Below are the code and all the weights of a small trained network. Each question names an input and a class and asks about switching units off, where a switched-off unit gives its printed mean instead of its output.

import numpy as np


def w(rows, s, z=0):
    codes = np.array(rows[::2]) - 128.0
    scale = np.full(codes.shape[1], s)
    scale[-1] = z or s
    return codes * scale


def f(y):
    return np.maximum(y, 0)


def log_softmax(a):
    a = a - a.max(-1, keepdims=True)
    return a - np.log(np.exp(a).sum(-1, keepdims=True))


def net(x, mask):
    res = np.array(x, float).reshape(1, 4) / 4 @ E
    y = f(res @ A[0][:, :-1].T + A[0][:, -1])
    res = res + np.where(mask, y, B[0][:, -1]) @ B[0][:, :-1]
    return log_softmax(res[-1] @ U[:, :-1].T + U[:, -1])


A, B = {}, {}
E = w([
[84,114,94,166,1,133,69,105,44,148],'x0',
[94,148,225,165,163,205,174,136,105,181],'x1',
[124,58,125,172,161,52,143,163,128,205],'x2',
[69,108,194,146,142,109,171,82,165,95],'x3',
],0.0091)
A[0] = w([
[146,157,62,96,179,98,141,167,170,86,248],'neuron 1',
[182,152,120,52,148,25,155,145,201,139,202],'neuron 2',
[80,62,99,168,66,81,55,148,2,221,240],'neuron 3',
[101,191,140,87,61,171,86,114,92,115,204],'neuron 4',
[51,153,203,136,208,152,180,85,167,166,233],'neuron 5',
[118,211,95,110,13,196,96,93,90,118,254],'neuron 6',
],0.0062,0.0021)
B[0] = w([
[184,95,96,106,136,120,56,104,176,190,201],'neuron 1',
[182,88,165,111,162,40,2,188,175,125,208],'neuron 2',
[98,128,60,151,121,122,174,155,49,173,255],'neuron 3',
[68,137,93,182,128,254,78,60,121,6,208],'neuron 4',
[94,128,146,90,169,159,193,123,189,98,233],'neuron 5',
[69,162,103,168,96,211,53,15,78,81,248],'neuron 6',
],0.0074,0.0086)
U = w([
[198,94,149,99,144,62,97,183,197,145,114],'0',
[101,142,201,116,151,140,255,149,171,120,226],'1',
[123,139,102,162,67,86,145,189,55,186,133],'2',
[107,183,111,156,95,202,92,39,85,56,2],'3',
],0.0083,0.00071)

Each question gives the input, the list of numbers given to net, and the class t.
The units are the neurons (one row each of A and B). Each row of codes is followed by its name. A weight is (code - 128) times the scale printed after its matrix; where a second scale follows, it is the last column's (A, B and U).
mask holds one flag per neuron, in row order. A switched-off neuron (its flag False) gives its mean, the last column of its row in B, instead of its output. The means were averaged over made-up inputs and are rounded, as every weight is.
A unit's drop is (log p(t) with every unit on - log p(t) with that unit switched off) / (log p(t) with every unit on - log p(t) with every unit switched off).
The circuit of an input: a set's keep is (log p(t) with only the set's units on - log p(t) with every unit switched off) / (log p(t) with every unit on - log p(t) with every unit switched off). Starting from all 6 units, units are removed one at a time, each time the one whose removal leaves the highest keep (on an exact tie, the one counted first), for as long as the keep stays at least 0.8.
circuit, biggest first: the units of the circuit, biggest drop first
k most important neurons: the k neurons with the biggest drops, biggest first
drop when u is switched off: that unit's drop, to one decimal
input [-8,2,8,1], class 0: circuit, biggest first	(neuron 2)
input [6,-8,3,5], class 2: circuit, biggest first	(neuron 3; neuron 4)
input [-2,1,-1,-3], class 0: circuit, biggest first	(neuron 6; neuron 4)
input [-7,2,-7,-5], class 0: circuit, biggest first	(neuron 6; neuron 1; neuron 2)
input [0,-8,0,-6], class 0: circuit, biggest first	(neuron 2; neuron 1)
input [3,5,1,4], class 1: circuit, biggest first	(neuron 6; neuron 5)
input [3,7,5,2], class 1: circuit, biggest first	(neuron 5; neuron 6)
input [-7,-4,-7,8], class 0: 2 most important neurons	(neuron 2; neuron 1)
input [-7,1,-8,6], class 1: 2 most important neurons	(neuron 5; neuron 6)
input [-4,7,-4,-2], class 1: drop when neuron 6 is switched off	0.2
input [4,-4,4,0], class 2: drop when neuron 3 is switched off	0.1
input [-4,-2,-4,8], class 1: drop when neuron 1 is switched off	-0.1
